(52): [-24.8   3.1 -38.6  22.2   7.2]
(72): [ 32.6  14.7   3.2 -24.9  22.3]
(118): [-24.8  -9.8   3.2 -40.2  22.2]
(111): [  3.1   3.1  -9.9 -40.2 -24.8]
[ 32.6  14.7   3.2 -24.9  22.3]  (72)
both (118) (72):   [3.2]
both (72) (118):   [3.2]
[-24.8  -9.8   3.2 -40.2  22.2]  (118)

(110): [  4.6  60.9 -56.9  25.2   3.7  -0.9 -14.9   4.6 -15.1]
(92): [-56.9 -47.7   4.6 -10.7 -42.3  21.8 -57.0  61.0   4.6]
(15): [  4.5   4.7  12.8  25.2   3.7  -0.9 -14.9 -57.0 -15.1]
both (92) (15):   [-57.0]
both (15) (92):   [-57.0]
[-56.9 -47.7   4.6 -10.7 -42.3  21.8 -57.0  61.0   4.6]  (92)
[  4.6  60.9 -56.9  25.2   3.7  -0.9 -14.9   4.6 -15.1]  (110)
[  4.5   4.7  12.8  25.2   3.7  -0.9 -14.9 -57.0 -15.1]  (15)

(83): [  1.9   6.6  -8.4   8.0 -32.9 -74.2]
(7): [14.9 -5.8 34.2  6.1 38.9 53.5]
(113): [ 17.3 -17.0 -10.0  47.2 -11.6  27.4]
(88): [ 17.3 -17.0  23.4  10.1  11.8 -11.6]
(167): [  8.1 -20.1 -20.0  43.3   1.3  34.1]
(45): [ 1.3 23.3  8.0 47.2  1.2 36.7]
(62): [ 32.1 -10.1  23.4  50.3 -18.5  21.6]
both (83) (45):   [8.0]
both (62) (88):   [23.4]
both (167) (45):   [1.3]
both (45) (113):   [47.2]

(77): [ 61.8 -56.3   8.9 -59.9]
(44): [-48.7 -31.7 -49.0 -48.8]
(55): [ 47.3 -48.8 -48.9 -31.7]
[ 47.3 -48.8 -48.9 -31.7]  (55)
[-48.7 -31.7 -49.0 -48.8]  (44)

(90): [ -6.3  -3.9   0.9  13.1  49.1   6.2 -11.1   5.5 -46.2 -15.2 -36.2  -4.0
 -30.1  -2.0   5.9  -4.9 -11.0   6.2  -8.0  46.4  59.4 -47.7   7.2  42.4
  12.4   8.5  16.7  55.6]
(74): [ -4.1  -1.2  -8.2   1.7  -9.0   4.1   3.7  12.5   0.8   0.0  -2.4   5.6
   2.9   3.4  -4.0   5.9  10.8   1.3  -3.8 -15.1   2.2  -4.0   2.0  -6.2
   3.4  -1.0   3.9   3.6]
(116): [  6.9  -2.2   0.2  -2.4  -5.4  -0.2 -11.1  -1.2   0.9   8.1   6.3  -6.1
   6.2   6.2  -2.5   4.1   7.4   2.0   6.1  -4.7  -8.9  -1.7  -1.0   2.6
  -2.3   3.5  26.2   0.4]
(95): [ -6.3  -3.9   0.9  13.1   0.9 -11.4 -11.1   5.5 -46.2 -15.2 -36.2  -4.0
 -30.1  -2.0   5.9  -4.9 -11.0   6.2  -8.0 -10.8  17.7  10.8   5.5   9.6
  21.5  12.4 -23.5   0.8]
[ -4.1  -1.2  -8.2   1.7  -9.0   4.1   3.7  12.5   0.8   0.0  -2.4   5.6
   2.9   3.4  -4.0   5.9  10.8   1.3  -3.8 -15.1   2.2  -4.0   2.0  -6.2
   3.4  -1.0   3.9   3.6]  (74)
[ -6.3  -3.9   0.9  13.1  49.1   6.2 -11.1   5.5 -46.2 -15.2 -36.2  -4.0
 -30.1  -2.0   5.9  -4.9 -11.0   6.2  -8.0  46.4  59.4 -47.7   7.2  42.4
  12.4   8.5  16.7  55.6]  (90)
[ -6.3  -3.9   0.9  13.1   0.9 -11.4 -11.1   5.5 -46.2 -15.2 -36.2  -4.0
 -30.1  -2.0   5.9  -4.9 -11.0   6.2  -8.0 -10.8  17.7  10.8   5.5   9.6
  21.5  12.4 -23.5   0.8]  (95)
[  6.9  -2.2   0.2  -2.4  -5.4  -0.2 -11.1  -1.2   0.9   8.1   6.3  -6.1
   6.2   6.2  -2.5   4.1   7.4   2.0   6.1  -4.7  -8.9  -1.7  -1.0   2.6
  -2.3   3.5  26.2   0.4]  (116)

(117): [ 27.9  28.1 -60.4 -55.0]
(80): [ -8.5   6.6 -60.5   6.6]
(108): [ 69.3   6.6 -60.4 -29.9]
(143): [ 28.0 -42.2 -60.4 -30.5]
(147): [ 28.0 -34.7 -60.4  28.0]
(43): [  5.2 -47.1 -23.0   9.7]
(63): [ 28.0  71.5  28.0 -30.5]
(34): [ 28.0 -37.7 -60.4 -30.5]
(91): [-22.7  32.5  41.5 -18.2]
(99): [ 28.0  57.8 -43.2 -30.5]
(134): [-17.0   6.6 -60.4 -58.7]
both (108) (80):   [6.6]
both (143) (117):   [-60.4]
both (34) (108):   [-60.4]
both (147) (63):   [28.0]

(98): [ -8.6 -44.5 -49.3 -11.9  -3.9 -33.7  25.2 -46.6   6.7 -17.2 -35.5 -37.6
  -3.6 -18.5 -56.1   4.8 -17.1  39.7 -29.3  27.0  35.7 -26.9 -44.6 -28.7
  30.2   8.4 -43.4  12.1  -7.8   2.2]
(41): [  8.8 -48.7 -40.6 -22.5  15.4   7.9  39.9 -42.0  -5.5 -10.8 -44.6   3.7
 -19.4 -25.2 -17.2 -27.2  14.5  -2.1   0.5   0.8  28.9 -49.8 -47.4   6.2
  26.2 -18.2 -13.5  43.0 -23.6   6.3]
(123): [-17.9 -23.0 -59.8 -27.8   2.1 -13.0  19.4 -13.1 -35.0 -52.6 -19.0  44.5
 -13.8 -24.6 -28.0 -23.6  43.3 -17.2 -56.3  39.2  54.4   1.4 -19.3 -24.7
  26.8   3.1 -25.2   2.4  22.5  11.3]
(65): [  2.4 -26.3 -49.6  -3.4   4.1  -4.9 -19.3 -44.5 -12.8 -12.1 -19.8 -17.2
   0.9 -11.3 -30.3 -47.3  22.5   1.6  -9.7  45.1  25.1   5.2  -3.0 -53.9
  -9.2 -25.2 -20.7  45.7 -14.1 -21.7]
(35): [-18.1 -59.3 -68.2 -17.3 -14.4  -2.9  44.3 -56.5  21.8 -19.5 -49.7  -2.3
  22.5 -37.2 -43.3  -9.0  29.8   6.3   5.8  12.7  52.5 -20.5 -27.6  -4.5
  26.1  -9.6 -57.8  10.8   2.9   5.1]
(166): [  6.2 -21.3 -48.3  -8.2   9.1 -12.5  -9.2 -18.0 -20.5 -18.4  -4.0  39.7
  -0.2   5.0 -29.8 -46.3  28.2   0.6 -14.8  51.0  29.3   0.3 -12.1 -49.6
   0.7  -7.0  -9.5  58.8 -10.0 -28.3]
(39): [  2.4 -26.3 -49.6  -3.4   4.1  -4.9 -19.3 -28.9 -12.8 -12.1 -19.8  47.5
   0.9 -11.3 -30.3 -47.3  22.5   1.6  -9.7  45.1  25.1   5.2  -3.0 -53.9
  -9.2  -6.5 -20.7  45.7 -20.0 -21.7]
both (35) (41):   [6.3]
both (35) (166):   [-20.5]
both (166) (35):   [-20.5]
[-18.1 -59.3 -68.2 -17.3 -14.4  -2.9  44.3 -56.5  21.8 -19.5 -49.7  -2.3
  22.5 -37.2 -43.3  -9.0  29.8   6.3   5.8  12.7  52.5 -20.5 -27.6  -4.5
  26.1  -9.6 -57.8  10.8   2.9   5.1]  (35)

(49): [-28.0 -69.3 -21.0  -0.1 -53.4 -54.2 -39.7  54.7 -10.5 -45.0  78.2  76.0
 -61.5   5.1 -22.6  10.5  42.3  53.6 -55.8 -47.7 -84.6  55.8  38.4  79.9
  43.9 -58.3  73.7  84.8 -53.7  69.7 -20.9 -42.5 -19.0 -49.2 -24.1  68.0
  19.4 -77.2  -2.4  54.4 -71.2   6.9  22.9  59.7  -8.4 -59.2  24.5]
(105): [ 66.3  46.9  44.9 -27.8  41.3  47.7  59.0 -46.0  27.8  -6.1  18.0 -55.7
   8.2   4.8 -40.3   9.8  61.8  -9.9  13.6  29.7  22.2  29.3  59.6 -38.8
  17.5  25.0  18.7  65.5   8.6  62.5  15.0  -9.2 -54.2  60.1  -4.3  54.9
 -31.6  44.7  36.8 -24.8  68.1  40.4  46.3  12.3  58.6  56.5  -8.1]
(94): [ 49.4  71.7  48.1   6.3  66.3  67.8  56.2 -34.0  30.7  48.8 -36.6 -35.9
  72.0  26.9  30.2  11.3 -17.3 -25.6  70.9  51.9  81.0 -28.2  -6.4 -54.1
 -21.8  59.3 -25.1 -28.7  54.5 -38.0  41.3  47.6  36.4  64.2  48.4 -26.0
  10.5  73.3  20.1 -28.8  71.4   8.2  10.6 -17.6  32.2  60.9  -6.7]
(129): [ 21.3 -14.3  26.4 -32.9   2.4   5.5  11.8 -16.0   7.9 -27.4  35.9  15.6
  -9.1  22.8 -30.9   4.5  19.6   6.6   0.1 -17.3 -29.8  15.1  32.3  -7.4
   3.1 -23.4  50.0  74.0 -28.4  19.8   6.6 -25.6 -16.2  10.0   9.5  46.9
   8.3 -25.2   4.6  -1.8 -12.8  -0.4  33.9  38.0  21.8 -14.3  -9.0]
(81): [  9.2  51.1 -28.7  67.5   8.0   7.3  16.7  42.2  12.2  39.3  -3.2 -45.6
 -10.1 -49.2  23.0  18.2  73.9  23.7 -25.5  56.8  49.4  55.1  28.9  50.6
  63.2  58.2 -47.9 -45.0  55.2  47.3 -10.5  32.6 -36.9  15.1 -48.7   6.2
 -43.2  74.1  42.3  29.3  74.7  71.3  -8.2 -33.6  15.5  74.0  46.2]
(22): [ 10.5 -34.4  39.9 -41.8   3.1   4.1   1.1 -12.1   7.1 -25.9  37.0  62.1
  12.1  57.0 -12.1   4.4 -27.6   6.9  26.2 -36.6 -39.2 -13.6   7.6  62.4
 -23.8 -40.2  72.1  77.5 -38.9  -4.7  21.6 -20.4  35.3   0.5   7.3  31.5
  51.1 -54.9 -14.5   0.7 -51.5 -35.5  32.7  56.9   8.5 -49.6 -17.2]
(158): [  8.2 -23.9  42.0 -30.1  12.6  11.9   3.1  -7.8   9.9  -8.0  22.0  66.2
  31.4  63.1   9.2   5.8 -47.4   3.3  43.5 -27.5 -19.5 -28.3  -9.2 -16.6
 -32.9 -27.3  59.0  50.8 -23.4 -20.8  30.1  -2.4  61.0   4.3  64.4   9.4
  62.5 -43.2 -16.8   0.2 -46.8 -41.8  23.4  48.1   3.2 -44.5 -15.3]
both (105) (129):   [46.9]
[ 10.5 -34.4  39.9 -41.8   3.1   4.1   1.1 -12.1   7.1 -25.9  37.0  62.1
  12.1  57.0 -12.1   4.4 -27.6   6.9  26.2 -36.6 -39.2 -13.6   7.6  62.4
 -23.8 -40.2  72.1  77.5 -38.9  -4.7  21.6 -20.4  35.3   0.5   7.3  31.5
  51.1 -54.9 -14.5   0.7 -51.5 -35.5  32.7  56.9   8.5 -49.6 -17.2]  (22)

(10): [ 74.0  22.5 -19.7  10.9  -5.2  -7.2 -11.1  11.8  29.6 -18.9  16.2  24.9
 -27.0 -11.1  -8.9]
(26): [ 25.8 -12.5  76.7  15.1  21.0 -23.6 -20.3  37.1 -11.2   3.1 -22.2 -20.4
 -34.5  -6.9  -2.9]
(4): [  0.9  -3.0  17.8  15.8   3.0   4.5  -4.7   9.1 -10.9  -5.1   4.5 -11.1
  -0.5  25.0   4.6]
(42): [-20.3   0.8   4.5  -4.2  -1.7  -3.8  -0.7 -20.4 -15.2  -7.5 -24.0  -0.4
   0.4  -0.7  -7.7]
(18): [ 62.3  41.4  -6.4  -5.1  -0.6  -2.1 -23.4  15.9  24.9  -9.9  31.7  17.6
 -18.0 -33.7  11.1]
both (4) (10):   [-11.1]
both (4) (18):   [-5.1]
both (42) (4):   [4.5]
both (10) (4):   [-11.1]
both (18) (10):   [24.9]

(93): [ 43.8   6.3  62.9  36.9  11.7  19.9  40.6  -9.2  31.0 -14.6   3.2  54.2
  21.6 -32.6   5.7  27.2 -28.4  64.8  11.5 -20.5  40.1  14.9 -67.0  57.0
  59.4  34.4 -12.4  45.4  50.3  55.7  -8.7]
(19): [ 14.4  -7.8   2.3  -8.5  30.6  -3.7  27.1   3.3  -8.3  -1.2  -6.2  33.9
   2.4   1.1  -8.6 -10.3  13.2  -4.2 -25.1   6.3  11.4  37.7  -8.6  19.8
   3.9  33.0 -25.7  20.7  21.8  17.1 -25.1]
(30): [-24.4  -8.6  20.5  29.9  11.8  33.9 -12.4 -19.6 -15.8  20.8  28.7  -6.6
  23.9  19.8  35.9  34.2  -0.5   2.8   4.7  23.2  18.0  -7.3  14.5  -9.5
  16.1 -11.8  39.8   4.5   1.9  -2.7  31.4]
both (93) (19):   [6.3]
both (93) (30):   [-12.4]

(144): [-3.0  3.1 -1.1 -2.3  4.3 -3.4]
(46): [-1.3 -3.9 -0.9  6.8 -3.0 -1.5]
(59): [ 6.3 -1.1 -1.0 -4.7 -2.2 -1.7]
(11): [ 0.7 -0.9  4.1  3.8  2.9  1.2]
(102): [ 1.8  1.1 -4.4 -0.5  6.3 -1.2]
(139): [-0.8  3.1  0.5 -0.2  1.1 -1.7]
(97): [ 1.1  3.1 -3.0 -4.2  0.0 -1.2]
(126): [-56.8 -23.4 -32.8  29.9  -5.0 -63.0]
both (11) (46):   [-0.9]
both (102) (59):   [6.3]
both (144) (59):   [-1.1]
both (139) (144):   [3.1]

(87): [ 54.3  41.2  20.6  16.7 -27.5]
(187): [ -9.0  10.9   7.7 -22.5 -63.0]
(162): [ 35.7 -65.2  58.9  23.1 -64.9]
(2): [ 33.5 -64.9 -22.5 -50.9   3.1]
(145): [ 10.9  27.6 -66.2  59.6  68.0]
(47): [ 59.4  26.6  33.2 -68.7  75.9]
(21): [-65.0  47.0  69.6  43.5   8.1]
(159): [ 69.2 -72.0  -6.2 -70.5 -68.0]
(12): [  2.5  45.3 -48.2 -60.8  42.9]
both (2) (162):   [-64.9]
both (187) (2):   [-22.5]

